The symbols move the elements like this.
j334 τ j599
j334 ε j997
j334 κ j867
j334 σ j640
j699 τ j990
j699 ε j12
j699 κ j421
j699 σ j467
j37 τ j41
j37 ε j637
j37 κ j120
j37 σ j348
j717 τ j713
j717 ε j335
j717 κ j386
j717 σ j680
j462 τ j473
j462 ε j516
j462 κ j621
j462 σ j280
j318 τ j391
j318 ε j224
j318 κ j844
j318 σ j516
j611 τ j691
j611 ε j195
j611 κ j243
j611 σ j383
j998 τ j138
j998 ε j568
j998 κ j58
j998 σ j723
j568 τ j640
j568 ε j970
j568 κ j282
j568 σ j86
j321 τ j855
j321 ε j528
j321 κ j655
j321 σ j637
j783 τ j127
j783 ε j989
j783 κ j789
j783 σ j65
j628 τ j795
j628 ε j348
j628 κ j406
j628 σ j812
j211 τ j44
j211 ε j421
j211 κ j845
j211 σ j851
j386 τ j717
j386 ε j41
j386 κ j80
j386 σ j795
j199 τ j528
j199 ε j754
j199 κ j691
j199 σ j243
j65 τ j659
j65 ε j844
j65 κ j473
j65 σ j621
j552 τ j867
j552 ε j431
j552 κ j640
j552 σ j282
j623 τ j381
j623 ε j448
j623 κ j281
j623 σ j76
j48 τ j844
j48 ε j882
j48 κ j516
j48 σ j803
j176 τ j516
j176 ε j717
j176 κ j803
j176 σ j494
j421 τ j699
j421 ε j730
j421 κ j594
j421 σ j648
j406 τ j628
j406 ε j643
j406 κ j31
j406 σ j335
j990 τ j899
j990 ε j287
j990 κ j699
j990 σ j594
j723 τ j896
j723 ε j86
j723 κ j599
j723 σ j867
j812 τ j31
j812 ε j321
j812 κ j335
j812 σ j37
j770 τ j803
j770 ε j80
j770 κ j494
j770 σ j224
j643 τ j348
j643 ε j234
j643 κ j855
j643 σ j655
j76 τ j234
j76 ε j656
j76 κ j528
j76 σ j691
j705 τ j72
j705 ε j552
j705 κ j138
j705 σ j58
j882 τ j398
j882 ε j31
j882 κ j713
j882 σ j386
j142 τ j431
j142 ε j636
j142 κ j970
j142 σ j13
j844 τ j318
j844 ε j398
j844 κ j48
j844 σ j176
j234 τ j281
j234 ε j814
j234 κ j76
j234 σ j199
j899 τ j936
j899 ε j420
j899 κ j990
j899 σ j421
j997 τ j375
j997 ε j845
j997 κ j764
j997 σ j142
j656 τ j814
j656 ε j58
j656 κ j992
j656 σ j737
j855 τ j643
j855 ε j76
j855 κ j321
j855 σ j875
j281 τ j623
j281 ε j383
j281 κ j234
j281 σ j528
j148 τ j282
j148 ε j13
j148 κ j86
j148 σ j997
j687 τ j621
j687 ε j803
j687 κ j280
j687 σ j391
j637 τ j875
j637 ε j611
j637 κ j381
j637 σ j281
j599 τ j723
j599 ε j375
j599 κ j334
j599 σ j552
j936 τ j636
j936 ε j908
j936 κ j899
j936 σ j699
j660 τ j970
j660 ε j899
j660 κ j13
j660 σ j211
j713 τ j882
j713 ε j812
j713 κ j717
j713 σ j80
j516 τ j48
j516 ε j713
j516 κ j176
j516 σ j770
j473 τ j65
j473 ε j48
j473 κ j462
j473 σ j687
j120 τ j37
j120 ε j381
j120 κ j602
j120 σ j643
j754 τ j992
j754 ε j723
j754 κ j737
j754 σ j72
j989 τ j280
j989 ε j494
j989 κ j391
j989 σ j844
j12 τ j287
j12 ε j473
j12 κ j730
j12 σ j973
j528 τ j76
j528 ε j992
j528 κ j199
j528 σ j611
j550 τ j494
j550 ε j795
j550 κ j224
j550 σ j882
j875 τ j655
j875 ε j691
j875 κ j637
j875 σ j623
j391 τ j989
j391 ε j550
j391 κ j318
j391 σ j48
j383 τ j448
j383 ε j138
j383 κ j814
j383 σ j992
j764 τ j997
j764 ε j976
j764 κ j431
j764 σ j970
j749 τ j648
j749 ε j783
j749 κ j908
j749 σ j287
j224 τ j550
j224 ε j628
j224 κ j398
j224 σ j713
j195 τ j737
j195 ε j334
j195 κ j72
j195 σ j138
j282 τ j568
j282 ε j660
j282 κ j148
j282 σ j375
j86 τ j148
j86 ε j44
j86 κ j375
j86 σ j764
j280 τ j687
j280 ε j770
j280 κ j989
j280 σ j318
j976 τ j845
j976 ε j467
j976 κ j851
j976 σ j936
j636 τ j851
j636 ε j749
j636 κ j936
j636 σ j990
j602 τ j120
j602 ε j623
j602 κ j348
j602 σ j855
j789 τ j783
j789 ε j391
j789 κ j659
j789 σ j473
j398 τ j224
j398 ε j406
j398 κ j882
j398 σ j717
j992 τ j656
j992 ε j896
j992 κ j754
j992 σ j195
j803 τ j176
j803 ε j386
j803 κ j770
j803 σ j550
j243 τ j611
j243 ε j72
j243 κ j448
j243 σ j814
j127 τ j973
j127 ε j280
j127 κ j783
j127 σ j659
j655 τ j321
j655 ε j199
j655 κ j875
j655 σ j381
j814 τ j383
j814 ε j998
j814 κ j656
j814 σ j754
j80 τ j386
j80 ε j37
j80 κ j680
j80 σ j628
j467 τ j594
j467 ε j973
j467 κ j648
j467 σ j908
j420 τ j908
j420 ε j659
j420 κ j287
j420 σ j730
j431 τ j764
j431 ε j851
j431 κ j142
j431 σ j660
j594 τ j421
j594 ε j645
j594 κ j467
j594 σ j749
j13 τ j660
j13 ε j990
j13 κ j44
j13 σ j845
j737 τ j754
j737 ε j599
j737 κ j195
j737 σ j705
j659 τ j789
j659 ε j318
j659 κ j65
j659 σ j462
j448 τ j243
j448 ε j705
j448 κ j383
j448 σ j656
j348 τ j602
j348 ε j281
j348 κ j643
j348 σ j321
j621 τ j462
j621 ε j176
j621 κ j687
j621 σ j989
j851 τ j976
j851 ε j648
j851 κ j636
j851 σ j899
j494 τ j770
j494 ε j680
j494 κ j550
j494 σ j398
j31 τ j406
j31 ε j855
j31 κ j812
j31 σ j41
j138 τ j705
j138 ε j640
j138 κ j998
j138 σ j896
j908 τ j749
j908 ε j789
j908 κ j420
j908 σ j12
j640 τ j552
j640 ε j142
j640 κ j568
j640 σ j148
j691 τ j199
j691 ε j737
j691 κ j611
j691 σ j448
j896 τ j58
j896 ε j148
j896 κ j723
j896 σ j334
j970 τ j142
j970 ε j936
j970 κ j660
j970 σ j44
j648 τ j467
j648 ε j127
j648 κ j749
j648 σ j420
j680 τ j80
j680 ε j120
j680 κ j795
j680 σ j406
j381 τ j637
j381 ε j243
j381 κ j623
j381 σ j234
j44 τ j13
j44 ε j699
j44 κ j211
j44 σ j976
j58 τ j998
j58 ε j282
j58 κ j896
j58 σ j599
j375 τ j86
j375 ε j211
j375 κ j997
j375 σ j431
j867 τ j334
j867 ε j764
j867 κ j552
j867 σ j568
j795 τ j680
j795 ε j602
j795 κ j628
j795 σ j31
j41 τ j335
j41 ε j875
j41 κ j37
j41 σ j602
j645 τ j730
j645 ε j621
j645 κ j973
j645 σ j783
j287 τ j420
j287 ε j65
j287 κ j12
j287 σ j645
j335 τ j812
j335 ε j655
j335 κ j41
j335 σ j120
j730 τ j12
j730 ε j462
j730 κ j645
j730 σ j127
j845 τ j211
j845 ε j594
j845 κ j976
j845 σ j636
j973 τ j645
j973 ε j687
j973 κ j127
j973 σ j789
j72 τ j195
j72 ε j867
j72 κ j705
j72 σ j998

In the rows, zero is written as 156.

The rows follow the links: the fewer symbols apart two elements are, the more alike their rows tend to be.

Each row, then its element:
140;158;71;110;208;195;136;147;8;191;220;197;143;106;205;54;136;142;126;157;103;118;215;247;192;133;205;220;203;190;185;130;201;84;138;120;167;178;162;204;102;90;128;125;132;121;152;223;159;112;187;124;120;181;215;144;158;153;68;209;165;138;171;106;207;175
element: j844
154;86;133;183;217;189;158;147;58;214;163;177;183;188;249;79;149;186;161;203;103;105;156;226;236;203;193;192;208;144;167;126;240;126;180;172;171;169;191;209;158;59;94;117;131;126;156;241;117;88;187;152;70;134;223;130;155;157;103;233;147;175;61;102;183;192
element: j287
162;146;148;127;220;245;108;100;34;152;181;141;163;100;250;154;66;85;160;143;150;191;182;284;150;127;185;144;137;120;148;118;218;114;137;126;150;216;123;196;129;123;181;197;210;116;132;197;99;212;171;157;169;170;215;203;121;192;108;282;128;115;149;124;197;172
element: j687
136;157;50;84;163;172;132;165;21;207;241;186;146;110;191;79;154;177;118;172;97;122;182;239;187;106;217;209;209;207;181;176;161;104;115;105;193;162;170;160;125;93;123;117;112;110;172;211;179;75;171;137;97;189;185;118;184;132;49;179;203;119;186;124;164;154
element: j516
172;109;235;259;236;154;193;153;196;160;79;171;167;228;176;107;162;169;181;177;143;112;167;131;212;260;122;169;164;115;153;75;239;175;226;224;133;145;186;218;159;131;134;122;162;200;137;184;97;170;184;151;144;101;220;170;118;196;216;196;95;229;33;119;197;208
element: j142
134;152;51;69;146;172;121;161;24;208;244;182;147;102;195;99;154;182;109;175;112;132;172;233;176;98;226;201;207;202;179;197;148;104;104;98;195;161;167;142;142;96;122;131;99;96;178;204;190;75;166;140;97;195;159;118;194;126;47;171;214;101;201;133;157;144
element: j176
167;74;184;235;157;130;186;171;181;223;128;163;190;255;199;137;194;234;177;227;132;95;94;141;248;233;172;165;207;143;148;161;187;183;197;208;176;126;211;154;222;87;77;110;106;148;169;203;129;59;168;158;49;111;173;114;169;138;151;169;153;209;45;139;117;183
element: j211
170;201;237;196;133;123;172;155;292;80;95;139;143;168;80;214;172;128;180;114;214;189;154;68;103;170;96;114;97;135;138;139;125;199;186;188;126;143;122;146;156;240;214;184;205;213;136;75;166;250;136;167;248;147;122;200;136;173;262;107;127;185;179;200;150;145
element: j754
144;197;151;143;68;75;180;203;272;142;157;167;138;173;50;180;231;206;146;145;178;145;137;40;123;135;133;150;161;203;162;207;74;193;143;158;165;108;167;93;176;213;157;145;118;191;175;94;228;124;139;159;177;170;82;118;196;109;191;14;191;170;213;204;109;115
element: j243
138;205;140;139;78;67;191;212;255;151;160;179;134;175;43;153;240;204;128;154;162;130;160;38;129;139;144;175;167;213;173;191;71;184;153;162;164;105;183;105;162;203;143;136;105;198;178;111;239;110;138;142;169;168;88;107;200;103;189;18;196;178;214;189;120;132
element: j611
140;224;115;84;183;208;116;129;76;103;195;159;129;47;158;145;91;70;133;96;163;209;229;233;90;92;157;165;126;167;172;133;161;102;113;102;130;201;107;176;73;188;228;190;207;146;143;146;161;244;159;145;236;204;176;203;132;185;135;194;155;105;245;142;204;138
element: j386
165;76;112;138;146;188;130;146;64;236;205;145;204;182;255;166;144;216;159;226;114;138;88;243;218;143;214;160;202;149;144;216;169;145;133;138;204;167;189;125;226;72;82;147;124;85;176;205;128;59;159;172;37;148;158;116;179;138;61;215;192;129;116;150;117;153
element: j973
176;115;217;213;90;102;185;187;285;178;104;124;193;251;120;230;212;226;179;200;177;151;66;55;177;198;136;123;164;142;132;211;113;223;186;199;170;111;184;100;245;169;121;154;130;180;168;119;166;112;134;183;116;120;97;124;182;130;207;87;158;191;111;202;85;141
element: j552
146;225;116;77;75;137;135;177;185;125;195;138;135;99;90;216;161;145;136;118;186;202;157;130;75;68;147;130;135;190;151;225;61;155;104;102;167;151;125;85;148;219;198;188;162;145;166;93;216;183;127;167;210;202;81;159;190;129;141;78;203;97;283;206;124;105
element: j348
128;239;82;92;206;172;145;148;69;125;205;201;95;59;129;58;137;101;114;97;135;151;268;197;122;112;166;218;152;202;206;105;167;87;131;118;132;173;133;212;44;172;197;136;162;165;144;164;191;191;183;116;229;204;197;173;147;165;127;161;160;136;231;118;226;159
element: j795

Each walk starts at a row. The symbols on each line, taken left to right, move it on to the next element.
Each answer is a row, close to the row of the element it stands for.
159;83;117;145;164;188;140;155;63;240;198;152;197;185;245;140;151;209;151;220;108;124;107;237;230;159;219;171;210;159;156;188;176;137;147;145;203;161;197;143;207;59;77;135;110;95;169;229;130;55;170;165;31;147;172;110;180;137;61;211;180;139;108;132;131;157
σ τ ε τ σ σ τ τ τ ε: 150;173;76;54;106;198;102;152;70;175;238;136;162;89;188;218;127;148;140;160;152;203;130;232;113;58;204;136;154;171;151;237;102;132;85;82;185;187;136;98;176;150;164;197;161;93;178;152;181;138;138;172;134;205;114;144;188;131;74;167;218;69;250;183;121;108
ε τ τ ε κ ε ε τ σ σ: 161;195;229;186;116;123;165;165;297;88;101;131;152;164;81;237;174;132;177;120;208;199;144;65;97;161;95;112;104;135;139;160;115;205;167;170;128;144;128;123;170;252;210;192;198;209;147;78;174;241;137;177;234;155;104;190;141;166;258;96;138;171;193;211;133;144
138;156;58;87;187;178;131;156;12;209;231;188;135;107;201;62;144;164;121;173;100;118;197;235;183;123;213;219;207;197;193;150;176;90;124;118;180;170;174;182;109;95;114;115;112;114;168;222;175;94;186;125;108;188;202;127;172;144;55;194;188;131;171;108;193;161
τ τ σ ε σ κ: 136;237;100;91;205;191;140;147;68;118;196;191;102;48;138;82;116;77;123;91;146;169;265;210;111;112;160;198;146;188;186;107;172;90;128;108;128;183;122;200;53;184;208;157;177;160;139;160;176;218;175;117;239;204;195;194;135;174;138;176;156;135;235;128;226;159
τ σ ε κ τ κ τ ε ε: 154;188;184;149;67;93;174;193;290;115;138;143;154;177;55;228;203;179;166;139;200;181;117;51;97;135;122;125;133;168;149;217;67;210;152;162;163;117;154;88;190;223;177;182;149;187;169;78;210;174;125;171;195;158;71;138;184;133;215;43;176;161;216;219;106;124
165;95;208;259;219;142;195;162;182;192;104;178;177;240;176;88;192;199;176;202;130;87;148;130;236;252;149;176;190;140;160;96;232;171;220;227;148;136;195;207;165;106;101;107;127;187;150;206;116;109;188;141;110;99;206;142;141;170;189;191;122;233;31;118;177;208
κ ε κ ε τ σ σ τ κ σ: 170;112;150;116;149;237;93;111;72;171;186;101;202;137;263;253;78;129;178;180;158;227;94;280;150;110;195;102;141;107;126;208;159;155;117;113;177;207;126;134;214;128;162;219;202;81;163;174;110;180;138;197;119;171;155;174;151;172;97;265;162;82;158;170;134;134
σ τ ε τ τ τ: 137;163;82;113;223;201;135;143;6;188;212;201;133;101;213;59;121;127;130;154;108;129;228;257;183;141;200;211;186;178;185;113;215;87;145;132;164;187;160;220;100;89;139;123;148;122;147;226;145;139;187;133;135;175;228;160;150;164;79;234;167;140;151;102;215;177
173;118;158;121;167;247;95;109;56;160;180;105;201;125;263;240;61;111;167;161;168;224;116;281;148;105;187;103;127;98;125;188;172;136;117;120;177;217;121;144;198;136;170;220;212;91;148;174;98;196;143;187;135;177;175;185;135;181;109;275;159;87;159;165;141;149
τ ε τ τ κ τ σ ε κ: 146;210;116;76;145;216;106;123;84;114;202;128;135;59;175;204;79;77;145;107;177;227;187;238;85;70;169;138;114;150;150;176;127;113;98;93;153;208;103;137;122;196;220;214;211;120;151;133;164;235;138;166;221;209;142;193;143;166;124;193;173;85;255;181;178;132
σ σ τ κ σ ε ε σ κ σ: 163;187;201;156;76;106;180;174;289;115;127;132;154;179;68;245;192;161;170;134;204;191;119;52;102;139;114;106;122;161;138;210;80;206;156;162;155;133;143;93;189;236;185;181;166;192;166;80;197;192;124;181;207;161;76;154;175;142;228;57;164;165;209;223;104;128
135;209;124;148;94;65;199;209;239;148;165;194;120;169;45;118;243;205;134;145;152;116;176;44;138;144;146;182;181;223;183;183;87;170;158;163;155;103;180;120;135;189;144;114;99;201;176;124;239;102;161;139;174;170;97;114;198;108;180;17;191;184;208;172;141;136
σ κ ε κ ε τ ε κ: 168;101;221;259;225;147;193;158;196;174;100;183;177;232;180;92;176;182;181;185;138;95;167;125;233;260;140;175;184;125;164;81;235;180;233;230;134;142;190;220;163;117;116;116;146;190;134;198;109;134;187;143;129;101;211;154;126;182;204;194;106;228;33;108;192;203
τ ε τ ε ε κ σ σ: 168;139;152;127;205;255;107;101;39;154;183;123;171;99;257;186;55;86;164;151;157;214;160;288;149;124;186;134;130;105;140;144;202;121;130;123;155;220;119;180;149;132;185;206;222;102;141;184;98;217;155;165;162;170;198;204;116;203;113;280;143;105;155;141;185;163
153;186;109;63;119;207;94;129;80;139;218;127;161;75;190;228;96;114;143;136;167;226;142;238;93;55;186;123;123;152;144;218;108;129;95;81;171;198;114;108;162;178;203;216;193;99;157;139;166;193;131;171;176;211;122;179;166;151;94;181;198;61;261;192;141;114
ε τ κ τ ε ε ε σ τ: 167;190;215;175;97;115;173;173;288;101;114;127;144;166;77;247;176;152;173;130;214;203;129;57;101;150;106;109;110;147;133;193;96;211;159;161;141;141;135;106;182;243;211;191;179;196;157;75;185;222;128;177;230;164;96;172;164;152;243;80;150;168;205;216;122;125
σ σ σ σ τ σ σ ε τ τ: 172;115;257;274;230;154;193;147;212;143;80;154;174;223;175;135;159;149;188;170;165;136;163;125;203;262;113;153;149;110;145;74;242;178;223;226;125;152;173;221;157;149;148;146;180;196;134;175;89;189;179;152;155;104;207;185;114;205;232;208;91;223;38;130;197;198
144;170;67;55;103;181;98;155;61;192;245;136;165;96;191;193;133;167;129;169;138;189;127;226;133;57;207;158;177;178;156;244;99;123;88;80;196;178;145;108;178;137;149;176;140;86;179;166;185;108;134;168;121;199;118;132;195;121;57;158;227;77;246;180;114;114
κ κ κ τ τ σ κ σ σ: 132;238;78;91;202;154;151;166;70;134;213;211;97;69;119;47;151;116;108;102;131;137;270;178;135;112;170;220;163;216;206;104;164;86;126;117;139;167;140;199;39;164;185;123;145;164;139;163;207;167;183;114;214;197;192;166;156;152;125;138;172;150;227;109;224;160
ε τ σ κ ε σ κ κ: 153;191;165;150;65;85;181;193;272;131;143;148;140;178;53;207;217;194;153;144;187;162;125;51;116;138;124;138;147;190;149;220;62;197;141;160;160;115;165;93;189;218;171;159;134;187;180;87;219;135;126;164;180;157;74;137;192;108;197;28;184;166;215;218;103;129
